Here is a tiny trained network, its code and every weight. The questions are about switching its units off for an input and a target symbol, where a switched-off unit gives its printed mean instead of its output.

import numpy as np


def w(rows, s, z=0):
    codes = np.array(rows[::2]) - 128.0
    scale = np.full(codes.shape[1], s)
    scale[-1] = z or s
    return codes * scale


def norm(h):
    return h / np.sqrt((h * h).mean(-1, keepdims=True) + 1e-5)


def f(y):
    return np.maximum(y, 0)


def softmax(a):
    e = np.exp(a - a.max(-1, keepdims=True))
    return e / e.sum(-1, keepdims=True)


def log_softmax(a):
    a = a - a.max(-1, keepdims=True)
    return a - np.log(np.exp(a).sum(-1, keepdims=True))


def net(x, mask):
    ids = ['ΘΦΩστψ'.index(c) for c in x.split()]
    T = len(ids)
    res = E[ids] + P[:T]
    u = 0
    for l in range(3):
        r = norm(res)
        for j in range(2):
            rows = slice(2 * j, 2 * j + 2)
            q, k, v = (r @ M[l][rows].T for M in (Q, K, V))
            z = softmax(np.where(np.tri(T) > 0, q @ k.T / 2**0.5, -1e9)) @ v
            o = O[l][rows]
            res = res + np.where(mask[u + j], z, o[:, -1]) @ o[:, :-1]
        u += 2
        y = f(norm(res) @ A[l][:, :-1].T + A[l][:, -1])
        res = res + np.where(mask[u : u + 4], y, B[l][:, -1]) @ B[l][:, :-1]
        u += 4
    return log_softmax(norm(res)[-1] @ U[:, :-1].T + U[:, -1])


Q, K, V, O, A, B = {}, {}, {}, {}, {}, {}
E = w([
[81,39,144,160,119,57,101,147,99,88],'Θ',
[158,68,126,44,191,91,86,158,146,134],'Φ',
[150,102,208,213,124,66,215,137,121,220],'Ω',
[103,124,167,64,35,48,122,198,180,200],'σ',
[62,159,174,42,138,144,160,98,143,9],'τ',
[123,176,158,134,150,133,2,122,251,123],'ψ',
],0.0081)
P = w([
[149,120,168,143,116,93,64,67,84,143],'0',
[71,160,161,122,113,147,99,182,236,142],'1',
[147,144,45,67,64,94,152,59,172,118],'2',
[197,113,17,229,125,153,118,208,100,61],'3',
[71,115,114,58,197,172,88,88,77,149],'4',
[156,254,174,93,61,121,53,80,51,138],'5',
[105,7,58,181,195,154,93,154,178,173],'6',
],0.0064)
Q[0] = w([
[77,100,186,107,221,135,108,102,80,173],'L0H1',
[165,61,46,203,173,254,186,249,136,78],'L0H1',
[184,148,116,161,122,130,98,211,57,87],'L0H2',
[101,21,46,207,177,157,142,175,208,168],'L0H2',
],0.0055)
K[0] = w([
[119,145,40,78,61,130,175,90,128,114],'L0H1',
[10,101,208,89,175,142,147,174,179,167],'L0H1',
[112,125,167,163,91,165,139,242,211,113],'L0H2',
[2,105,146,65,161,224,127,84,91,194],'L0H2',
],0.0059)
V[0] = w([
[235,83,165,186,202,118,131,207,127,106],'L0H1',
[123,76,102,223,77,118,123,172,22,125],'L0H1',
[65,197,117,225,186,172,103,27,131,104],'L0H2',
[40,58,64,96,97,129,48,4,146,122],'L0H2',
],0.0042)
O[0] = w([
[56,220,174,216,194,74,56,87,157,51,202],'L0H1',
[253,68,137,161,174,157,136,158,241,180,92],'L0H1',
[239,79,167,66,181,94,144,208,199,117,6],'L0H2',
[185,2,182,202,86,156,82,161,98,42,108],'L0H2',
],0.0052,0.002)
A[0] = w([
[70,81,73,183,194,24,87,129,87,102,254],'L0N1',
[192,155,101,81,161,130,126,191,150,83,233],'L0N2',
[138,182,186,129,30,185,1,190,196,151,176],'L0N3',
[91,119,187,121,176,154,174,83,113,61,133],'L0N4',
],0.0043,0.00098)
B[0] = w([
[38,195,192,130,97,23,135,155,243,184,253],'L0N1',
[175,183,22,135,3,176,154,102,240,157,153],'L0N2',
[220,112,107,124,54,59,110,145,78,135,209],'L0N3',
[181,128,78,72,156,65,189,136,152,115,169],'L0N4',
],0.0057,0.0041)
Q[1] = w([
[164,249,216,120,132,171,173,86,99,162],'L1H1',
[181,161,136,73,102,148,180,3,57,128],'L1H1',
[43,52,238,147,187,47,153,125,121,202],'L1H2',
[140,180,163,146,226,166,158,86,162,195],'L1H2',
],0.0045)
K[1] = w([
[139,158,93,118,69,1,105,181,160,151],'L1H1',
[168,93,116,153,38,110,146,114,91,115],'L1H1',
[161,246,127,155,165,162,129,133,87,164],'L1H2',
[60,148,97,77,120,162,84,136,83,110],'L1H2',
],0.0064)
V[1] = w([
[140,128,192,50,182,156,170,9,53,161],'L1H1',
[30,55,65,2,234,156,152,245,194,155],'L1H1',
[155,134,180,174,3,129,219,81,20,152],'L1H2',
[123,186,135,182,171,178,195,197,164,142],'L1H2',
],0.0035)
O[1] = w([
[78,121,92,168,88,119,140,185,121,136,43],'L1H1',
[113,137,149,124,59,29,108,44,91,176,2],'L1H1',
[74,130,155,70,122,254,67,150,141,124,234],'L1H2',
[141,72,148,108,88,154,103,76,102,66,103],'L1H2',
],0.0074,0.0024)
A[1] = w([
[154,135,206,42,107,99,233,146,104,75,213],'L1N1',
[195,168,147,129,72,136,59,145,190,184,219],'L1N2',
[161,168,125,127,123,127,68,113,150,31,2],'L1N3',
[111,125,172,195,85,232,107,158,201,252,227],'L1N4',
],0.0035,0.00091)
B[1] = w([
[245,28,222,102,140,124,46,252,108,170,172],'L1N1',
[133,108,63,124,100,86,167,3,28,145,217],'L1N2',
[80,65,187,134,160,94,116,104,151,104,151],'L1N3',
[112,84,138,70,79,195,202,98,97,81,254],'L1N4',
],0.0049,0.0048)
Q[2] = w([
[193,95,143,230,107,48,204,120,175,226],'L2H1',
[89,55,125,31,93,150,102,94,226,134],'L2H1',
[115,161,20,103,32,119,212,38,193,153],'L2H2',
[43,194,122,142,153,109,3,138,59,80],'L2H2',
],0.0036)
K[2] = w([
[119,192,143,111,159,171,58,170,145,72],'L2H1',
[171,49,169,160,137,156,144,45,31,160],'L2H1',
[131,91,167,254,241,157,143,254,119,153],'L2H2',
[139,234,40,60,107,97,148,113,88,214],'L2H2',
],0.0046)
V[2] = w([
[131,213,97,49,142,173,154,83,150,4],'L2H1',
[160,132,178,53,224,126,128,97,80,194],'L2H1',
[192,153,106,163,182,78,215,129,57,104],'L2H2',
[174,200,101,99,48,64,23,21,144,196],'L2H2',
],0.0038)
O[2] = w([
[217,87,181,69,117,82,171,206,175,134,6],'L2H1',
[151,216,99,118,190,141,254,221,86,196,176],'L2H1',
[133,150,78,163,53,206,127,215,98,117,52],'L2H2',
[160,81,173,105,53,184,207,121,208,98,63],'L2H2',
],0.0068,0.0018)
A[2] = w([
[131,94,93,56,164,131,77,132,254,167,250],'L2N1',
[109,183,124,91,156,119,73,83,131,99,18],'L2N2',
[150,141,178,140,181,118,199,131,171,99,172],'L2N3',
[138,188,148,166,136,211,137,229,84,143,159],'L2N4',
],0.0049,0.0012)
B[2] = w([
[213,153,136,186,197,166,240,128,88,254,254],'L2N1',
[129,89,119,140,79,183,137,203,196,143,195],'L2N2',
[219,137,104,141,211,101,50,195,205,162,201],'L2N3',
[70,192,167,95,94,223,78,202,172,172,192],'L2N4',
],0.0051,0.0034)
U = w([
[85,165,150,133,106,253,143,88,111,167,204],'Θ',
[111,238,75,141,201,61,136,110,119,204,213],'Φ',
[70,153,188,133,131,55,128,36,130,61,254],'Ω',
[199,144,150,76,150,114,135,196,145,93,77],'σ',
[132,118,108,81,49,118,116,164,15,143,198],'τ',
[219,97,102,182,145,165,53,65,134,131,19],'ψ',
],0.0054,0.0003)

Each question gives the input, a string of symbols that net reads in full, and the target symbol t.
The units are the heads (2 rows each of Q, K, V and O) and the neurons (one row each of A and B). Each row of codes is followed by its name. A weight is (code - 128) times the scale printed after its matrix; where a second scale follows, it is the last column's (O, A, B and U).
mask holds one flag per unit, layer by layer, with each layer's heads first. A switched-off unit (its flag False) gives its mean, the last column of its rows in O or B, instead of its output. The means were averaged over made-up inputs and are rounded, as every weight is.
A unit's drop is (log p(t) with every unit on - log p(t) with that unit switched off) / (log p(t) with every unit on - log p(t) with every unit switched off).
The circuit of an input: a set's keep is (log p(t) with only the set's units on - log p(t) with every unit switched off) / (log p(t) with every unit on - log p(t) with every unit switched off). Starting from the 12 units with the biggest drops (on a tie, the unit counted first), units are removed one at a time, each time the one whose removal leaves the highest keep (on an exact tie, the one counted first), for as long as the keep stays at least 0.8.
circuit, biggest first: the units of the circuit, biggest drop first
most important unit: the unit with the biggest drop
k most important neurons: the k neurons with the biggest drops, biggest first
top k neurons in layer l: the k neurons of layer l with the biggest drops, biggest first
heads that matter: for each layer, one digit per head in row order, 1 if its drop is at least 0.15 and else 0, layers parted by /
input Φ Ω Ω Φ, target Φ: circuit, biggest first : (L0H2)
input Θ Ω Θ Φ σ Ω Φ, target Θ: heads that matter : 01 / 01 / 00
input Ω σ Ω Θ, target Ω: 2 most important neurons : (L0N1 L2N1)
input Φ Ω ψ Ω ψ τ Θ, target σ: heads that matter : 01 / 00 / 01
input ψ Φ σ τ Ω ψ, target τ: heads that matter : 10 / 00 / 00
input τ Ω τ, target τ: circuit, biggest first : (L0H1 L1N1)
input Ω Φ Ω ψ, target Ω: heads that matter : 11 / 00 / 00
input τ Ω Ω, target Θ: circuit, biggest first : (L1H2 L0N1 L1H1)
input Ω Ω Ω τ ψ ψ Ω, target σ: heads that matter : 01 / 00 / 10
input Ω Θ Θ Φ Φ σ Φ, target Ω: circuit, biggest first : (L1H1 L0H2 L0N1)
input τ σ Ω Ω τ Ω Ω, target τ: circuit, biggest first : (L1H1 L0H2 L0H1)
input Ω Ω Ω Φ, target Φ: heads that matter : 00 / 00 / 00
input Ω Φ τ, target σ: circuit, biggest first : (L1N1 L1N2)
input Θ Ω ψ, target ψ: heads that matter : 01 / 00 / 00
input Θ Φ Ω Φ Ω Φ τ, target Φ: most important unit : L0N4
input Ω Φ Ω Φ, target Ω: heads that matter : 11 / 00 / 00
input Φ Ω Ω, target Θ: heads that matter : 00 / 11 / 00
input Φ ψ τ Ω, target σ: heads that matter : 01 / 10 / 10
input ψ ψ Ω Ω τ Ω σ, target τ: heads that matter : 01 / 10 / 00
input Ω Ω τ Ω Φ, target τ: circuit, biggest first : (L0H1)
input Ω ψ Ω σ Φ σ Ω, target Ω: heads that matter : 00 / 10 / 00
input Ω σ ψ Θ Φ Ω, target ψ: top 2 neurons in layer 0 : (L0N1 L0N3)
input Ω Ω Ω Θ, target Φ: 2 most important neurons : (L0N1 L1N4)
input Ω Φ Θ Φ Ω Φ τ, target Φ: top 3 neurons in layer 0 : (L0N4 L0N3 L0N1)
